1.593,3.784,-2.562,0.692,-0.274,-1.641,-0.955,-5.300,-1.299,-2.047,1.235,-0.040,-2.289,0.182,3.737,-1.987,0.897,-1.027,1.347,-0.531,1.431,1.113,0.930,-2.242,0.989,-0.434,-0.660,0.732,1.397,0.801,-1.449,0.700,-0.091,-1.120,2.588,0.365,-0.654,-0.836,-0.464,-0.326,-0.797,0.217,3.098,3.109,0.333,1.411,1.056,-0.327,3.344,-2.428,-2.414,0.098,1.543,0.497,-0.289,-0.323,2.295,0.419,0.173,1.924,-0.318,0.835,-0.870,0.729,-1.462,0.586,0.570,-2.900,0.260,-0.953,-0.996,1.524,1.173,0.297,-0.662,-0.086,1.746,0.435,0.667 : U
-3.692,4.815,-1.627,1.338,-0.993,-1.007,-0.746,0.070,0.518,0.739,-1.018,1.093,-4.057,1.075,3.890,0.511,-2.135,0.962,0.713,-1.455,1.637,-0.357,0.345,-1.908,1.149,2.587,-0.248,0.040,2.165,0.822,2.114,-0.643,0.591,-1.568,1.230,1.185,0.050,-0.416,2.225,-1.055,0.467,-0.204,0.373,2.181,1.909,0.115,-2.285,2.002,3.659,0.605,-0.867,2.068,1.618,-1.477,3.891,0.130,1.734,4.136,6.869,3.467,-0.726,0.408,-2.262,0.009,-2.820,-2.775,1.011,-3.363,1.754,0.944,1.911,-3.175,-0.957,1.268,-0.830,-0.025,0.327,1.012,0.762 : B
-0.124,3.670,-7.304,0.679,-0.614,-0.586,0.147,-3.660,-0.577,-3.070,0.092,0.419,-2.132,0.968,3.020,-0.011,-0.240,1.014,0.938,-1.538,1.919,2.681,0.338,-0.960,1.338,-0.774,0.056,0.799,1.237,0.365,-0.823,0.745,-0.204,-1.982,2.038,-0.805,-0.595,-1.130,-0.816,0.541,0.977,0.525,4.370,2.556,2.273,0.970,-1.800,0.420,3.958,-0.581,-2.116,0.130,1.979,-0.287,0.152,-0.711,2.126,3.076,2.479,2.819,-0.668,-0.436,-0.714,0.524,-2.626,-1.118,2.550,-3.325,-0.880,-1.359,-1.146,1.227,-0.083,1.062,0.928,-0.481,-0.285,0.292,1.130 : U
0.966,5.230,-2.853,0.090,-1.628,-1.785,0.366,-0.900,0.837,-1.132,-1.088,-0.691,-2.509,1.222,1.232,-1.863,-0.062,3.424,0.542,0.866,1.243,3.015,-0.232,-3.048,0.527,-0.202,0.444,-0.283,-0.402,0.138,2.516,0.034,0.272,-1.141,3.962,-0.897,-1.156,1.091,0.921,-0.557,-0.114,0.921,-1.061,1.105,1.946,1.004,-1.345,3.678,2.361,0.583,0.486,1.886,1.070,-2.321,-0.073,0.121,1.886,-0.060,0.916,1.549,-0.117,-1.421,0.332,0.408,-0.699,-0.082,-0.381,-0.377,-5.088,0.337,1.512,-0.330,-1.522,0.357,0.866,1.730,-3.602,0.379,-0.017 : J
-0.875,7.304,-5.664,0.763,-1.838,-1.774,1.140,-1.292,1.823,-1.165,-1.284,0.603,-4.488,1.944,-1.524,-2.400,-0.330,6.141,-0.157,1.082,0.882,1.638,-1.158,-4.814,0.661,0.410,1.487,-0.180,2.105,-1.666,2.416,1.032,1.757,-1.567,3.501,1.766,-0.672,-2.964,1.119,-1.135,0.573,2.552,0.392,1.188,3.450,1.145,-4.686,5.020,4.737,-1.484,-0.429,4.119,0.425,-2.948,1.733,-0.520,1.971,2.046,2.991,3.846,-1.648,-0.886,-2.068,1.686,-0.866,-1.151,0.103,-0.731,-2.661,-1.643,0.618,-4.368,-1.026,1.436,0.986,0.795,-3.303,0.663,1.395 : U
1.855,4.272,-6.689,0.760,0.861,-0.518,1.750,0.638,1.422,1.346,0.082,0.497,-4.405,1.788,-7.110,-2.991,-2.621,7.304,0.195,-0.668,-0.537,3.843,-0.303,-2.734,1.426,0.734,1.224,0.245,-0.536,-1.902,2.863,1.294,0.534,-1.757,3.679,0.838,-0.621,1.580,0.502,-0.573,-1.837,1.388,0.732,2.026,1.854,1.117,-3.351,6.605,2.583,-0.639,1.887,2.674,2.291,-2.402,1.856,-0.521,2.144,2.748,1.800,-2.128,-2.583,0.945,0.372,2.291,-1.684,-0.198,0.759,3.057,-5.776,-1.228,1.976,-3.643,-3.224,0.654,3.323,2.523,-2.914,-0.295,0.008 : D
0.193,1.347,-1.337,0.662,-0.188,-0.613,0.787,1.468,2.092,2.689,-0.686,0.262,-2.025,1.179,-7.163,-1.752,-1.117,4.706,-1.186,-0.695,-1.124,-1.277,-0.207,-1.146,0.437,0.511,0.451,0.304,0.494,-1.954,1.756,-0.495,0.756,-0.537,-1.049,2.123,0.832,-1.674,0.610,-1.106,-0.221,0.945,0.154,0.886,1.024,-0.093,-1.466,2.748,0.380,-0.110,1.158,0.676,-0.832,-0.061,3.494,0.780,0.464,1.189,1.352,-1.827,-1.468,0.343,-0.966,0.086,0.823,-0.634,0.629,3.138,0.142,0.233,1.085,-4.227,-0.112,0.604,0.491,0.504,2.001,-0.637,0.468 : C
3.212,0.393,-0.459,-0.663,-1.335,-1.100,0.758,0.491,-0.346,-2.163,-0.405,2.124,-2.361,1.338,2.141,0.122,-1.957,1.766,0.924,1.016,0.524,1.216,1.581,-1.143,1.118,0.733,0.328,0.833,-0.471,-1.220,-2.138,0.531,0.719,-1.715,1.698,-0.275,0.177,3.459,-0.276,-1.394,-0.040,0.310,0.088,1.219,2.120,3.896,-1.380,0.231,1.387,0.043,-0.125,0.913,0.380,-3.973,0.140,-0.019,2.668,0.385,0.780,-0.859,-0.622,0.900,1.135,0.693,-1.001,1.507,0.379,-0.943,-0.985,1.179,0.712,0.440,-0.703,0.427,1.916,1.417,-0.116,1.203,-2.366 : K
1.167,3.067,3.179,1.018,1.737,-0.711,-0.426,-3.632,-1.121,0.928,-0.097,0.199,-2.415,0.874,-3.455,-1.458,-1.072,0.454,0.917,-0.793,-1.177,1.344,2.399,-2.999,0.698,0.547,0.362,-0.856,0.268,0.204,-0.324,-0.676,0.635,-0.584,0.967,0.035,-1.678,0.999,2.283,0.807,0.211,1.689,2.069,2.781,-1.977,1.168,0.907,0.373,0.616,-1.445,-0.906,-0.470,2.549,-0.586,1.901,0.471,1.330,0.672,-0.377,-1.040,-0.143,2.874,0.250,0.136,-0.410,-0.759,0.587,1.952,-0.801,-1.117,0.839,0.309,-0.671,-0.367,0.038,1.660,0.630,-0.749,0.280 : C
2.523,3.549,-4.018,-0.617,-0.284,-1.933,-0.356,-3.103,0.749,-0.912,0.131,0.605,-3.795,1.323,0.446,-2.202,-1.815,0.056,-0.067,0.645,0.083,0.073,-0.073,-2.261,1.402,0.601,-0.505,0.507,2.047,-0.421,-0.716,1.142,-0.604,-0.310,0.378,2.273,0.378,-1.850,-0.138,-1.305,-0.050,0.746,0.526,2.760,-1.511,1.830,-0.982,2.498,3.004,-2.401,-0.430,-0.155,1.758,-0.925,1.544,0.326,2.877,2.319,1.290,2.596,-0.946,2.501,0.065,0.249,-0.921,-1.785,0.136,-1.191,-0.768,-0.744,0.321,0.797,1.052,0.198,-0.357,0.550,1.887,-0.358,0.065 : A
2.287,0.444,0.251,-1.178,-0.427,1.103,0.572,0.952,0.914,0.204,-0.101,-0.093,-1.564,0.055,-3.878,-0.524,-0.138,1.404,0.554,-0.923,0.022,0.555,1.221,1.590,1.007,0.179,0.321,0.872,0.234,-1.300,-0.287,1.672,1.068,-0.395,-1.421,0.926,0.310,2.500,-0.369,0.797,-1.337,0.968,2.168,1.545,0.921,-0.358,-0.900,-0.042,-0.792,0.230,0.020,0.685,-0.431,-1.336,1.007,-0.352,0.212,-0.037,0.383,-4.082,0.131,-0.676,-0.229,0.167,0.387,1.665,0.721,0.905,-0.142,-0.483,0.492,-1.873,-0.419,0.215,0.165,1.186,1.283,0.021,-0.432 : K
0.551,3.087,-4.227,0.890,1.309,-0.153,0.138,-1.715,0.180,1.301,-1.193,-0.739,-2.297,-1.220,-5.090,-3.248,-0.194,2.419,-0.412,-2.788,-1.071,-0.089,0.351,-0.960,1.501,0.235,-0.269,0.937,1.208,-0.654,0.734,0.142,-0.665,-0.552,-1.437,1.768,0.814,-1.461,-0.743,-0.005,-0.359,-0.173,4.930,2.002,0.582,0.182,-1.082,0.838,2.285,-1.529,-0.559,-0.319,2.002,0.078,0.850,-1.076,1.382,1.557,1.158,-0.533,-1.407,2.458,-1.014,-0.084,-0.444,-1.228,0.942,1.714,1.489,-3.036,-1.843,-2.620,-0.521,0.045,0.647,0.397,1.086,-0.441,2.033 : C
0.562,0.617,-6.033,-0.287,0.308,0.245,-1.229,-2.593,-0.328,-0.924,0.933,-1.542,-1.609,1.025,1.670,-1.120,-0.801,2.816,0.431,-0.825,1.829,0.838,-0.425,-2.925,0.465,-1.722,0.123,0.294,1.837,1.765,-0.363,0.102,-0.839,-0.954,0.770,0.436,0.399,-1.920,0.151,0.263,0.733,0.663,2.367,0.626,-0.941,0.221,-1.330,1.880,2.429,-1.257,-1.107,-0.368,1.604,0.812,-0.905,0.333,0.301,-0.711,-2.287,0.281,-0.687,0.586,-2.028,-0.019,-1.449,0.293,-0.075,-7.304,-1.733,-4.619,0.039,0.507,1.272,0.822,0.860,1.058,0.242,-0.987,-0.541 : U
1.839,1.014,-0.919,-0.812,1.654,-0.339,-1.641,-2.384,-0.315,0.620,1.018,-1.548,-3.921,2.421,-3.694,-2.159,0.226,2.961,0.071,-1.274,0.816,1.195,1.663,-2.286,0.674,-2.673,1.030,1.308,-0.431,0.785,-0.495,0.696,-0.547,-1.103,0.349,-0.551,-0.758,-0.463,-0.130,0.195,0.283,0.886,3.692,2.331,-1.525,-0.117,-0.014,-1.353,0.650,-1.167,-1.622,-0.853,1.835,1.349,0.717,0.367,0.180,-2.080,-3.306,-2.282,0.395,1.376,-1.320,0.247,-0.330,1.184,0.360,0.035,-0.144,-2.548,0.329,-1.322,0.380,-0.037,1.850,1.505,0.604,-1.219,0.041 : C
2.306,4.227,-5.063,2.237,-0.615,-1.741,0.121,-0.768,-0.690,1.211,-0.971,1.974,-3.889,1.981,1.952,-1.733,0.117,5.077,-0.177,1.134,2.050,1.667,-0.625,-1.670,0.920,0.599,-1.112,-0.893,0.349,0.418,1.764,0.825,-1.159,-0.618,0.539,0.899,0.180,0.889,1.248,-0.461,-0.664,-0.101,0.246,1.433,0.717,0.541,-2.697,2.675,2.667,-2.865,1.261,0.517,3.056,-0.986,-1.565,0.340,1.095,1.263,-1.934,-0.310,-1.016,0.773,-1.871,1.378,-2.003,0.590,0.116,-2.064,-5.323,-0.700,-0.117,-1.004,-0.537,0.596,1.615,2.199,1.256,-0.560,-1.156 : J
1.680,0.410,-0.410,0.382,0.162,0.172,-0.340,-0.464,0.774,2.443,0.186,-0.817,-1.982,2.644,-3.054,-1.536,-0.940,4.055,-0.675,-0.700,-3.767,-1.119,-0.513,-1.489,0.637,-0.499,1.367,0.174,0.799,-0.410,0.394,0.368,-0.035,-0.506,-0.237,1.138,0.247,-2.368,0.762,1.679,-0.181,0.976,-0.531,1.275,-1.506,0.083,-0.692,2.846,2.359,-1.061,1.271,-0.316,0.924,-0.530,3.148,1.961,0.292,0.764,-0.283,-0.806,-0.891,1.603,-4.396,0.503,0.970,-0.559,-0.055,0.711,0.290,0.088,1.148,-2.741,0.033,0.010,-0.342,1.074,2.052,-1.301,-0.913 : C
0.565,3.188,-3.569,1.639,-1.209,-2.230,1.826,-1.835,0.793,2.560,-0.225,1.807,-1.733,0.626,0.143,-0.644,-0.949,2.358,-0.816,-0.282,0.283,0.281,-0.632,0.828,-0.008,1.940,-0.950,-1.280,0.749,-1.438,2.222,2.396,-0.424,-0.495,-0.562,-0.243,0.879,1.581,0.697,-1.087,-1.639,-0.216,-1.492,0.137,1.839,0.652,-1.818,2.679,0.286,-0.928,1.110,0.922,1.251,-0.908,-1.921,-0.575,0.917,2.031,4.040,-0.004,-0.474,0.930,-0.650,0.166,-0.719,-1.267,0.329,1.224,-3.322,-0.929,-1.110,-0.857,-1.587,0.029,0.597,0.879,0.834,0.008,-1.115 : B
-2.441,2.264,-3.523,1.413,0.128,0.181,1.210,-0.179,0.673,1.075,0.630,-0.582,0.234,-0.036,-1.897,-0.901,-0.339,2.532,-2.050,0.160,0.630,1.943,-0.949,1.227,0.903,0.759,-0.784,-0.459,0.364,0.726,1.824,0.104,-0.553,-0.464,1.242,0.005,-0.216,0.321,0.012,0.095,-0.697,-0.209,-0.744,-0.676,0.983,-0.254,-1.644,2.947,0.071,-0.102,1.027,0.991,1.300,-0.989,0.438,-0.369,0.021,1.574,2.613,2.042,-0.803,-0.188,0.355,0.604,-0.544,-0.960,-0.375,2.241,-1.702,-1.927,-0.083,-0.516,-1.082,0.157,0.505,-0.362,-2.439,0.043,-0.094 : B
2.588,0.299,2.116,0.648,0.726,-1.298,0.164,-0.007,1.150,1.027,-0.353,0.198,-1.314,-0.328,-3.581,-0.874,-0.783,0.568,-0.583,1.021,-1.294,-2.631,1.133,-0.270,0.428,-0.451,0.258,1.336,0.560,-1.408,-0.895,3.681,-0.569,-0.055,-2.098,1.332,1.476,-3.340,-1.711,-0.467,-1.528,0.943,-0.920,1.118,-1.463,-0.334,0.035,0.975,-0.757,-0.877,0.806,-0.524,0.782,0.566,3.593,0.979,1.748,1.054,0.130,-0.981,-0.576,3.580,0.088,-0.394,1.221,0.197,1.599,2.378,1.714,-0.735,-0.069,-1.638,1.474,-0.411,0.177,0.929,2.868,-0.815,-0.808 : C
2.319,1.990,-0.988,0.878,0.249,-0.908,0.562,0.646,0.420,1.709,0.278,1.474,-2.864,0.632,-4.261,-1.573,-1.600,4.055,0.375,1.877,-0.384,0.466,-0.616,-1.506,1.611,1.071,1.870,0.667,1.282,-0.687,2.706,0.684,0.448,-0.934,0.761,0.808,1.378,-1.192,-0.269,-0.009,-1.383,1.139,-0.632,3.131,-0.894,0.264,-0.111,3.215,1.993,-0.020,1.594,0.320,0.810,1.152,2.366,-0.176,1.525,2.966,1.713,2.114,-0.349,0.938,0.300,0.926,0.311,-1.446,0.958,0.878,-3.962,-0.639,1.328,-2.157,-1.995,-0.761,1.074,0.997,-0.410,-0.105,0.351 : C
1.782,0.598,-4.102,0.750,-0.330,-0.599,0.040,1.089,1.005,2.395,-0.418,0.205,-2.541,1.198,-2.624,-2.045,-0.973,5.707,-0.198,-0.242,1.472,-0.797,-2.364,-1.225,0.402,-0.647,0.369,-0.208,0.328,1.030,1.256,0.566,-0.329,-0.711,-0.120,1.558,0.687,0.092,1.398,-0.350,-0.262,1.018,-1.331,-1.289,0.815,-0.403,-1.820,3.684,1.106,-0.908,1.643,0.608,1.283,-0.442,0.890,0.816,0.050,0.761,-2.230,-1.076,-0.813,1.340,-2.406,-0.711,-1.952,0.992,0.518,-0.481,-1.883,0.188,1.732,-2.723,-0.316,0.236,1.280,2.204,1.419,-1.217,-1.463 : C
3.254,6.013,-1.628,1.627,0.367,-1.863,0.267,-3.401,-0.786,-0.214,-0.510,1.635,-3.944,0.304,-1.237,-2.630,1.231,3.267,0.367,0.045,-0.010,1.372,1.287,-1.910,0.839,0.920,0.508,-1.038,0.832,-0.419,2.312,0.499,-0.307,-0.914,1.224,-0.538,-0.600,1.245,0.174,-0.282,-1.059,0.259,2.809,2.882,1.342,1.645,-2.074,-0.517,1.594,-2.303,1.412,-0.846,2.119,-1.107,-1.029,-0.036,2.918,2.229,-0.112,0.025,-0.264,1.179,0.872,1.448,0.283,-0.155,-0.019,1.357,-3.991,-2.121,-0.535,0.025,-1.254,-0.898,-0.147,2.310,-0.194,-0.264,0.771 : J
3.907,2.517,-5.538,1.275,-0.302,-0.207,0.400,-0.097,1.196,1.272,0.311,1.370,-3.534,0.384,-6.314,-2.563,-2.364,4.656,-0.278,-0.672,-0.446,0.496,-0.033,-1.440,1.307,0.771,2.106,1.428,1.931,-1.216,1.601,0.648,-0.469,-2.139,1.431,2.386,1.179,-1.522,-1.003,1.756,-2.440,1.049,1.804,3.424,-0.772,0.603,-2.236,3.609,2.957,-0.560,2.042,0.920,1.223,0.937,2.244,-0.965,2.493,4.527,3.216,-0.273,-1.584,1.847,-0.082,1.303,-1.672,-1.819,2.219,2.111,-1.481,-1.568,1.171,-3.048,-0.450,-0.384,1.941,0.425,-0.792,-0.740,-0.086 : C
-1.029,4.601,-2.909,0.879,-0.090,-1.347,0.324,-2.281,0.656,-0.489,-0.493,-0.011,-2.126,0.978,0.340,-1.634,-0.446,1.652,0.125,0.577,-0.007,1.873,0.009,-1.379,1.016,0.008,-0.819,0.608,0.995,-0.505,0.227,-0.140,0.112,-0.682,0.927,0.946,-0.313,-0.921,-0.152,0.811,-1.093,-0.626,1.759,0.966,1.067,1.747,-1.365,2.087,1.927,-1.211,-0.895,1.738,2.185,-2.705,-1.118,-0.812,1.277,1.907,1.080,1.310,-0.819,1.488,0.014,0.559,-0.203,-4.361,0.036,1.703,-2.139,-1.321,-0.705,0.145,0.119,0.676,1.005,0.606,-1.140,-0.481,1.523 : B
0.720,4.121,-6.958,1.485,-0.562,-1.110,0.046,-4.087,0.055,-3.410,1.049,-0.197,-2.104,-0.502,-1.622,-2.378,0.283,2.527,0.129,0.147,0.521,2.324,-0.762,-2.159,1.508,-1.105,0.379,1.638,1.795,-0.138,-0.454,0.288,0.202,-1.422,2.367,0.914,0.534,-4.440,-0.808,0.407,-0.625,-0.229,3.632,2.172,1.968,0.648,-2.277,1.017,4.063,-2.196,-2.573,0.582,0.136,0.987,0.086,-0.616,0.695,0.839,0.885,4.383,-0.604,-1.193,-0.462,0.683,-0.455,-0.792,0.277,-2.067,-0.461,-2.415,-0.940,0.473,1.827,-0.412,0.339,-0.792,-1.557,-0.117,1.900 : U
-0.111,7.304,-1.459,1.685,-1.222,-2.255,0.208,-2.522,1.236,-0.927,-0.521,1.200,-2.532,0.852,-1.135,-1.364,2.309,1.130,0.049,0.543,1.462,1.772,0.199,-2.578,1.163,0.969,0.574,-0.939,2.456,-0.657,2.280,0.111,1.471,-0.722,1.915,0.200,-0.587,-1.870,0.355,-1.138,-0.649,-0.198,-0.209,2.000,3.552,1.143,-2.044,1.289,3.973,-1.488,-1.377,0.531,0.363,-0.995,0.975,-0.211,1.658,2.605,4.183,4.909,-0.706,-1.672,-1.720,2.157,0.023,-1.694,3.640,-1.407,-1.520,-0.816,0.090,-1.231,-0.039,-0.391,-1.116,-0.666,-0.910,0.141,2.507 : X
